Here is a tiny trained network, its code and every weight. The questions are about switching its units off for an input and a class, where a switched-off unit gives its printed mean instead of its output.

import numpy as np


def w(rows, s, z=0):
    codes = np.array(rows[::2]) - 128.0
    scale = np.full(codes.shape[1], s)
    scale[-1] = z or s
    return codes * scale


def f(y):
    return y / 2 * (1 + np.tanh(0.7978845608 * (y + 0.044715 * y**3)))


def log_softmax(a):
    a = a - a.max(-1, keepdims=True)
    return a - np.log(np.exp(a).sum(-1, keepdims=True))


def net(x, mask):
    res = np.array(x, float).reshape(1, 5) / 4 @ E
    y = f(res @ A[0][:, :-1].T + A[0][:, -1])
    res = res + np.where(mask, y, B[0][:, -1]) @ B[0][:, :-1]
    return log_softmax(res[-1] @ U[:, :-1].T + U[:, -1])


A, B = {}, {}
E = w([
[117,69,126,29,254],'x0',
[14,8,153,157,67],'x1',
[139,130,121,133,131],'x2',
[29,202,61,134,204],'x3',
[128,149,61,3,58],'x4',
],0.0077)
A[0] = w([
[156,33,176,111,116,193],'n1',
[181,102,140,96,234,176],'n2',
[56,161,41,160,151,122],'n3',
[137,92,145,76,175,43],'n4',
[149,54,125,93,203,107],'n5',
[159,161,123,177,113,116],'n6',
[127,132,221,156,178,100],'n7',
[129,124,152,178,178,180],'n8',
[97,37,128,113,68,178],'n9',
[28,248,50,150,188,142],'n10',
[138,104,75,80,96,61],'n11',
[130,155,143,176,79,110],'n12',
[121,135,52,94,94,77],'n13',
[150,124,111,166,78,66],'n14',
[97,133,59,5,117,233],'n15',
[166,143,116,44,73,189],'n16',
[146,200,106,186,76,181],'n17',
[197,205,135,133,132,177],'n18',
[132,125,185,175,174,18],'n19',
[129,157,138,31,93,58],'n20',
[68,98,123,154,70,223],'n21',
[189,92,186,113,98,33],'n22',
[230,129,161,110,124,190],'n23',
[64,12,152,233,83,253],'n24',
[63,40,25,123,91,180],'n25',
],0.011,0.0033)
B[0] = w([
[207,115,102,128,143,190],'n1',
[109,75,180,72,80,190],'n2',
[211,22,135,180,118,175],'n3',
[10,86,31,130,25,156],'n4',
[103,67,106,97,48,178],'n5',
[80,109,178,80,85,156],'n6',
[130,156,199,172,91,159],'n7',
[147,201,221,103,70,163],'n8',
[187,164,134,112,165,204],'n9',
[186,61,101,155,167,214],'n10',
[103,167,151,184,88,156],'n11',
[126,53,116,110,71,166],'n12',
[103,160,200,203,99,158],'n13',
[75,61,60,136,101,153],'n14',
[168,134,178,122,95,227],'n15',
[177,133,199,162,109,194],'n16',
[112,58,123,2,53,191],'n17',
[135,157,158,51,215,185],'n18',
[78,145,194,210,10,150],'n19',
[115,160,158,176,72,170],'n20',
[153,100,130,45,173,192],'n21',
[122,58,36,219,127,159],'n22',
[211,70,102,133,252,179],'n23',
[149,140,156,85,170,251],'n24',
[173,159,175,122,167,200],'n25',
],0.0071,0.013)
U = w([
[163,131,156,50,181,172],'0',
[70,41,94,48,51,99],'1',
[157,107,150,98,143,253],'2',
[206,57,72,230,155,54],'3',
[145,172,198,193,74,133],'4',
[123,164,92,111,166,184],'5',
[34,196,13,181,100,25],'6',
[7,222,58,161,115,24],'7',
],0.011,0.0041)

Each question gives the input, the list of numbers given to net, and the class t.
The units are the neurons (one row each of A and B). Each row of codes is followed by its name. A weight is (code - 128) times the scale printed after its matrix; where a second scale follows, it is the last column's (A, B and U).
mask holds one flag per neuron, in row order. A switched-off neuron (its flag False) gives its mean, the last column of its row in B, instead of its output. The means were averaged over made-up inputs and are rounded, as every weight is.
A unit's drop is (log p(t) with every unit on - log p(t) with that unit switched off) / (log p(t) with every unit on - log p(t) with every unit switched off).
The circuit of an input: a set's keep is (log p(t) with only the set's units on - log p(t) with every unit switched off) / (log p(t) with every unit on - log p(t) with every unit switched off). Starting from the 12 units with the biggest drops (on a tie, the unit counted first), units are removed one at a time, each time the one whose removal leaves the highest keep (on an exact tie, the one counted first), for as long as the keep stays at least 0.8.
circuit, biggest first: the units of the circuit, biggest drop first
unit that matters most: the unit with the biggest drop
top k neurons: the k neurons with the biggest drops, biggest first
drop of u: that unit's drop, to one decimal
input [7,-1,-5,7,-7], class 1: unit that matters most : n2
input [-1,-1,-1,-1,-4], class 4: circuit, biggest first : (n21 n10)
input [-1,8,-5,6,0], class 0: circuit, biggest first : (n24 n25)
input [-1,-1,-3,5,-1], class 3: circuit, biggest first : (n10 n3)
input [-4,4,4,1,5], class 4: circuit, biggest first : (n13 n25)
input [-5,7,-1,1,-4], class 0: circuit, biggest first : (n24 n21)
input [4,6,-2,7,3], class 3: circuit, biggest first : (n3 n10)
input [-7,-4,5,-8,2], class 3: top 2 neurons : (n23 n22)
input [-3,7,1,-7,-2], class 0: top 2 neurons : (n24 n21)
input [-3,7,1,-6,6], class 0: circuit, biggest first : (n24 n9)
input [-6,5,0,8,-4], class 3: top 4 neurons : (n3 n10 n18 n2)
input [-4,-1,3,-6,7], class 4: top 2 neurons : (n16 n10)
input [-5,7,5,-2,8], class 4: top 2 neurons : (n13 n11)
input [3,5,0,-7,-4], class 3: circuit, biggest first : (n22)
input [-7,-8,-5,-5,-7], class 0: top 3 neurons : (n18 n23 n17)
input [-8,6,8,1,-2], class 1: top 3 neurons : (n17 n12 n14)
input [-8,7,5,1,-2], class 1: top 2 neurons : (n12 n17)
input [-6,4,2,7,7], class 3: drop of n18 : 0.1
input [-2,0,7,8,-4], class 3: drop of n3 : 0.1
input [1,8,-4,-1,7], class 0: unit that matters most : n21
input [-8,1,0,-8,-5], class 1: drop of n17 : 0.5
input [-1,3,4,-8,2], class 3: drop of n22 : 0.2
